Here is a tiny trained network, its code and every weight. The questions are about switching its units off for an input and a class, where a switched-off unit gives its printed mean instead of its output.

import numpy as np


def w(rows, s, z=0):
    codes = np.array(rows[::2]) - 128.0
    scale = np.full(codes.shape[1], s)
    scale[-1] = z or s
    return codes * scale


def f(y):
    return y / 2 * (1 + np.tanh(0.7978845608 * (y + 0.044715 * y**3)))


def log_softmax(a):
    a = a - a.max(-1, keepdims=True)
    return a - np.log(np.exp(a).sum(-1, keepdims=True))


def net(x, mask):
    res = np.array(x, float).reshape(1, 2) / 4 @ E
    y = f(res @ A[0][:, :-1].T + A[0][:, -1])
    res = res + np.where(mask, y, B[0][:, -1]) @ B[0][:, :-1]
    return log_softmax(res[-1] @ U[:, :-1].T + U[:, -1])


A, B = {}, {}
E = w([
[125,1,121],'x0',
[213,114,45],'x1',
],0.0082)
A[0] = w([
[124,52,142,151],'neuron 1',
[117,49,118,106],'neuron 2',
[119,129,145,87],'neuron 3',
[90,138,209,121],'neuron 4',
[147,250,115,125],'neuron 5',
[128,140,121,250],'neuron 6',
[61,124,165,110],'neuron 7',
[207,141,43,117],'neuron 8',
],0.025,0.014)
B[0] = w([
[145,187,88,203],'neuron 1',
[135,191,37,189],'neuron 2',
[97,141,106,122],'neuron 3',
[77,60,98,200],'neuron 4',
[134,217,26,251],'neuron 5',
[239,39,253,247],'neuron 6',
[85,89,119,179],'neuron 7',
[43,50,122,235],'neuron 8',
],0.036,0.014)
U = w([
[18,17,87,213],'0',
[196,236,35,176],'1',
[252,107,210,214],'2',
[43,151,191,3],'3',
],0.012,0.0039)

Each question gives the input, the list of numbers given to net, and the class t.
The units are the neurons (one row each of A and B). Each row of codes is followed by its name. A weight is (code - 128) times the scale printed after its matrix; where a second scale follows, it is the last column's (A, B and U).
mask holds one flag per neuron, in row order. A switched-off neuron (its flag False) gives its mean, the last column of its row in B, instead of its output. The means were averaged over made-up inputs and are rounded, as every weight is.
A unit's drop is (log p(t) with every unit on - log p(t) with that unit switched off) / (log p(t) with every unit on - log p(t) with every unit switched off).
The circuit of an input: a set's keep is (log p(t) with only the set's units on - log p(t) with every unit switched off) / (log p(t) with every unit on - log p(t) with every unit switched off). Starting from all 8 units, units are removed one at a time, each time the one whose removal leaves the highest keep (on an exact tie, the one counted first), for as long as the keep stays at least 0.8.
circuit, biggest first: the units of the circuit, biggest drop first
unit that matters most: the unit with the biggest drop
k most important neurons: the k neurons with the biggest drops, biggest first
drop of u: that unit's drop, to one decimal
input [6,-5], class 1: unit that matters most : neuron 8
input [-3,0], class 2: 3 most important neurons : neuron 2; neuron 1; neuron 6
input [3,3], class 2: circuit, biggest first : neuron 5; neuron 4
input [-6,6], class 0: 3 most important neurons : neuron 8; neuron 1; neuron 2
input [2,-2], class 2: circuit, biggest first : neuron 5; neuron 8
input [4,3], class 1: 3 most important neurons : neuron 2; neuron 4; neuron 1
input [-8,-6], class 1: 2 most important neurons : neuron 5; neuron 8
input [7,5], class 1: 2 most important neurons : neuron 2; neuron 1
input [0,3], class 2: 2 most important neurons : neuron 4; neuron 7
input [-3,-1], class 2: 2 most important neurons : neuron 2; neuron 1
input [-3,2], class 2: 2 most important neurons : neuron 2; neuron 1
input [-2,-3], class 2: drop of neuron 8 : 1.6
input [8,-5], class 1: drop of neuron 1 : 0.2
input [2,2], class 2: unit that matters most : neuron 5
input [1,-3], class 2: drop of neuron 8 : 1.3
